Here is a tiny trained network, its code and every weight. The questions are about switching its units off for an input and a target symbol, where a switched-off unit gives its printed mean instead of its output.

import numpy as np


def w(rows, s, z=0):
    codes = np.array(rows[::2]) - 128.0
    scale = np.full(codes.shape[1], s)
    scale[-1] = z or s
    return codes * scale


def softmax(a):
    e = np.exp(a - a.max(-1, keepdims=True))
    return e / e.sum(-1, keepdims=True)


def log_softmax(a):
    a = a - a.max(-1, keepdims=True)
    return a - np.log(np.exp(a).sum(-1, keepdims=True))


def net(x, mask):
    ids = ['ΞΦβεθλστψ'.index(c) for c in x.split()]
    T = len(ids)
    res = E[ids] + P[:T]
    u = 0
    for l in range(3):
        r = res
        for j in range(3):
            rows = slice(2 * j, 2 * j + 2)
            q, k, v = (r @ M[l][rows].T for M in (Q, K, V))
            z = softmax(np.where(np.tri(T) > 0, q @ k.T / 2**0.5, -1e9)) @ v
            o = O[l][rows]
            res = res + np.where(mask[u + j], z, o[:, -1]) @ o[:, :-1]
        u += 3
    return log_softmax(res[-1] @ U[:, :-1].T + U[:, -1])


Q, K, V, O = {}, {}, {}, {}
E = w([
[65,100,121,112,143,132,162,209,159],'Ξ',
[61,80,118,222,127,202,191,156,71],'Φ',
[88,123,175,56,152,125,176,199,89],'β',
[127,158,87,94,173,173,126,105,162],'ε',
[228,113,197,136,122,90,143,176,90],'θ',
[184,50,61,111,200,204,122,186,126],'λ',
[106,185,110,146,150,140,99,234,109],'σ',
[141,95,149,249,89,135,79,103,179],'τ',
[116,130,55,83,80,100,139,156,110],'ψ',
],0.013)
P = w([
[123,174,150,105,70,163,51,44,117],'0',
[141,153,102,151,118,140,190,162,158],'1',
[103,150,137,132,166,34,87,79,88],'2',
[86,96,163,100,50,180,38,59,71],'3',
[152,149,110,166,109,146,199,169,166],'4',
[95,113,123,151,202,7,103,57,67],'5',
[82,41,167,134,71,184,30,17,61],'6',
[170,139,119,178,99,156,209,167,174],'7',
[83,83,123,174,224,2,104,33,57],'8',
],0.0088)
Q[0] = w([
[118,180,98,160,167,75,161,120,135],'0.h0',
[181,119,54,123,148,138,148,189,167],'0.h0',
[1,141,71,143,128,169,94,165,186],'0.h1',
[178,96,173,171,148,191,46,104,167],'0.h1',
[105,153,140,120,166,132,174,112,229],'0.h2',
[134,111,146,131,134,127,120,129,187],'0.h2',
],0.028)
K[0] = w([
[180,142,197,147,67,129,139,144,161],'0.h0',
[120,172,117,86,84,212,149,164,119],'0.h0',
[3,142,106,84,73,168,52,113,122],'0.h1',
[154,84,183,199,125,155,102,63,109],'0.h1',
[148,153,131,119,79,178,182,164,178],'0.h2',
[139,107,116,143,132,129,131,149,178],'0.h2',
],0.029)
V[0] = w([
[152,123,194,156,74,101,132,122,176],'0.h0',
[131,187,121,111,144,217,168,99,128],'0.h0',
[101,155,166,110,89,107,103,124,137],'0.h1',
[133,106,126,145,128,121,130,133,103],'0.h1',
[156,152,125,110,80,172,137,139,60],'0.h2',
[167,210,89,165,125,58,251,143,120],'0.h2',
],0.013)
O[0] = w([
[176,83,55,116,230,200,129,164,102,5],'0.h0',
[142,253,120,132,149,49,142,97,139,82],'0.h0',
[99,90,141,173,184,242,147,99,123,213],'0.h1',
[143,120,117,89,98,96,120,127,139,138],'0.h1',
[117,136,129,106,202,222,154,175,106,171],'0.h2',
[53,182,215,170,200,223,111,10,223,224],'0.h2',
],0.0049,0.0026)
Q[1] = w([
[39,86,93,104,84,128,188,131,111],'1.h0',
[118,143,161,169,34,207,202,137,96],'1.h0',
[123,161,71,186,101,161,60,121,108],'1.h1',
[71,159,190,142,180,65,3,147,87],'1.h1',
[170,161,127,124,161,116,160,135,142],'1.h2',
[130,126,134,141,152,90,169,172,140],'1.h2',
],0.027)
K[1] = w([
[95,147,84,92,45,86,89,41,70],'1.h0',
[1,135,23,54,132,175,136,135,99],'1.h0',
[119,147,115,102,94,167,44,74,40],'1.h1',
[54,85,110,140,244,17,45,71,44],'1.h1',
[170,169,139,107,94,186,135,134,192],'1.h2',
[136,130,109,125,49,191,169,151,110],'1.h2',
],0.019)
V[1] = w([
[74,118,100,124,161,150,165,163,147],'1.h0',
[163,105,163,159,126,138,130,140,162],'1.h0',
[206,157,118,140,103,114,145,69,64],'1.h1',
[133,137,119,107,108,166,85,79,27],'1.h1',
[26,104,91,98,155,121,141,179,214],'1.h2',
[97,148,184,150,185,121,10,224,64],'1.h2',
],0.011)
O[1] = w([
[54,68,180,148,145,128,99,178,207,123],'1.h0',
[100,111,116,153,146,197,132,163,87,29],'1.h0',
[17,75,163,130,146,117,84,191,205,96],'1.h1',
[100,186,207,115,172,125,55,207,142,252],'1.h1',
[71,37,76,117,67,67,122,206,123,200],'1.h2',
[254,184,66,123,65,94,181,32,50,192],'1.h2',
],0.0055,0.0037)
Q[2] = w([
[105,139,163,145,113,95,253,125,204],'2.h0',
[119,121,179,132,64,111,33,93,152],'2.h0',
[167,124,121,77,158,125,169,149,205],'2.h1',
[208,120,109,138,172,125,165,204,169],'2.h1',
[58,93,173,24,51,125,97,70,8],'2.h2',
[110,149,138,81,170,76,213,160,156],'2.h2',
],0.023)
K[2] = w([
[75,208,54,53,47,216,140,165,154],'2.h0',
[47,135,83,92,217,65,120,74,59],'2.h0',
[141,119,148,116,93,171,220,152,200],'2.h1',
[163,165,125,110,40,190,121,187,190],'2.h1',
[87,66,80,118,249,11,162,50,87],'2.h2',
[99,146,107,66,95,152,202,144,127],'2.h2',
],0.021)
V[2] = w([
[94,129,74,253,136,132,97,102,113],'2.h0',
[146,159,5,135,83,181,45,112,232],'2.h0',
[205,63,174,31,176,98,77,102,144],'2.h1',
[165,86,169,196,180,61,211,172,115],'2.h1',
[144,107,97,90,72,159,200,177,134],'2.h2',
[165,93,107,119,143,149,206,83,237],'2.h2',
],0.014)
O[2] = w([
[175,162,124,137,178,148,84,174,162,143],'2.h0',
[254,95,186,123,128,115,73,112,138,148],'2.h0',
[144,75,190,107,212,88,192,141,149,65],'2.h1',
[221,163,158,87,114,143,121,167,96,117],'2.h1',
[109,134,141,97,67,196,131,171,139,101],'2.h2',
[131,150,85,76,89,143,205,131,221,10],'2.h2',
],0.0085,0.011)
U = w([
[129,26,37,114,97,120,120,197,146,163],'Ξ',
[88,229,158,176,173,135,122,230,147,87],'Φ',
[93,57,65,208,173,147,236,186,72,141],'β',
[119,160,116,187,149,3,165,122,219,185],'ε',
[137,181,187,126,191,209,214,85,158,240],'θ',
[142,107,215,133,138,78,173,193,96,98],'λ',
[167,118,119,175,93,147,131,35,76,2],'σ',
[190,38,54,130,227,187,122,169,138,164],'τ',
[52,28,190,90,162,238,38,64,180,110],'ψ',
],0.0053,0.0055)

Each question gives the input, a string of symbols that net reads in full, and the target symbol t.
The units are the heads (2 rows each of Q, K, V and O). Each row of codes is followed by its name. A weight is (code - 128) times the scale printed after its matrix; where a second scale follows, it is the last column's (O and U).
mask holds one flag per head, layer by layer. A switched-off head (its flag False) gives its mean, the last column of its rows in O, instead of its output. The means were averaged over made-up inputs and are rounded, as every weight is.
A unit's drop is (log p(t) with every unit on - log p(t) with that unit switched off) / (log p(t) with every unit on - log p(t) with every unit switched off).
The circuit of an input: a set's keep is (log p(t) with only the set's units on - log p(t) with every unit switched off) / (log p(t) with every unit on - log p(t) with every unit switched off). Starting from all 9 units, units are removed one at a time, each time the one whose removal leaves the highest keep (on an exact tie, the one counted first), for as long as the keep stays at least 0.8.
units of the circuit, in order: the units of the circuit, biggest drop first
most important unit: the unit with the biggest drop
heads that matter: for each layer, one digit per head in row order, 1 if its drop is at least 0.15 and else 0, layers parted by /
input σ ε ψ λ ψ ε σ, target ε: units of the circuit, in order : [2.h2, 0.h2]
input ψ ψ θ ψ, target θ: units of the circuit, in order : [1.h2, 2.h1]
input ψ τ β, target τ: units of the circuit, in order : [2.h0, 0.h0]
input ψ Ξ σ Φ Φ β Φ, target β: heads that matter : 000 / 000 / 100
input Φ Φ Φ Φ Φ τ Φ ψ σ, target τ: heads that matter : 100 / 000 / 100
input σ σ λ β λ θ β ε, target ψ: units of the circuit, in order : [1.h2, 0.h2, 2.h2]
input Φ σ λ ψ ψ ψ σ ψ θ, target β: heads that matter : 100 / 000 / 100
input Φ ψ ψ ψ σ λ Ξ, target λ: most important unit : 2.h1
input ψ τ Φ, target τ: units of the circuit, in order : [0.h0, 2.h0]
input σ ψ ψ ψ ψ Φ ψ λ ε, target ψ: units of the circuit, in order : [0.h2, 1.h0]
input λ θ ε λ Φ β, target β: units of the circuit, in order : [2.h0, 0.h0]
input ψ Φ Φ ψ ψ λ, target Ξ: units of the circuit, in order : [0.h1, 0.h2, 2.h2, 1.h1]
input ψ σ ε θ Φ ψ β τ, target ε: units of the circuit, in order : [2.h2, 0.h2, 0.h0]
input ψ τ Φ σ Ξ, target σ: most important unit : 1.h1
input σ β τ ψ, target τ: units of the circuit, in order : [0.h0, 2.h0]
input ψ Φ Φ ε θ, target λ: units of the circuit, in order : [2.h1, 2.h0]
input β ψ Φ ψ, target Φ: units of the circuit, in order : [2.h0, 1.h1]
input ψ ψ Ξ, target θ: heads that matter : 001 / 010 / 001
input ε θ λ ψ, target λ: units of the circuit, in order : [2.h1, 0.h2]
input ψ σ ψ θ ψ σ, target β: heads that matter : 100 / 000 / 100
input ψ σ ψ ψ Φ θ ψ ε ε, target β: units of the circuit, in order : [2.h0]
input Φ Φ β β, target β: heads that matter : 000 / 000 / 100
input ψ λ Ξ ε ψ, target Ξ: heads that matter : 001 / 010 / 001
input τ ε Φ σ θ, target λ: heads that matter : 000 / 000 / 010
input ε ψ ε β τ λ ε, target λ: heads that matter : 001 / 000 / 010
input ψ ψ σ β, target σ: heads that matter : 000 / 001 / 000
input ε σ σ ε, target σ: most important unit : 1.h2
input ψ ψ σ τ τ Φ Ξ θ ψ, target β: heads that matter : 100 / 100 / 100
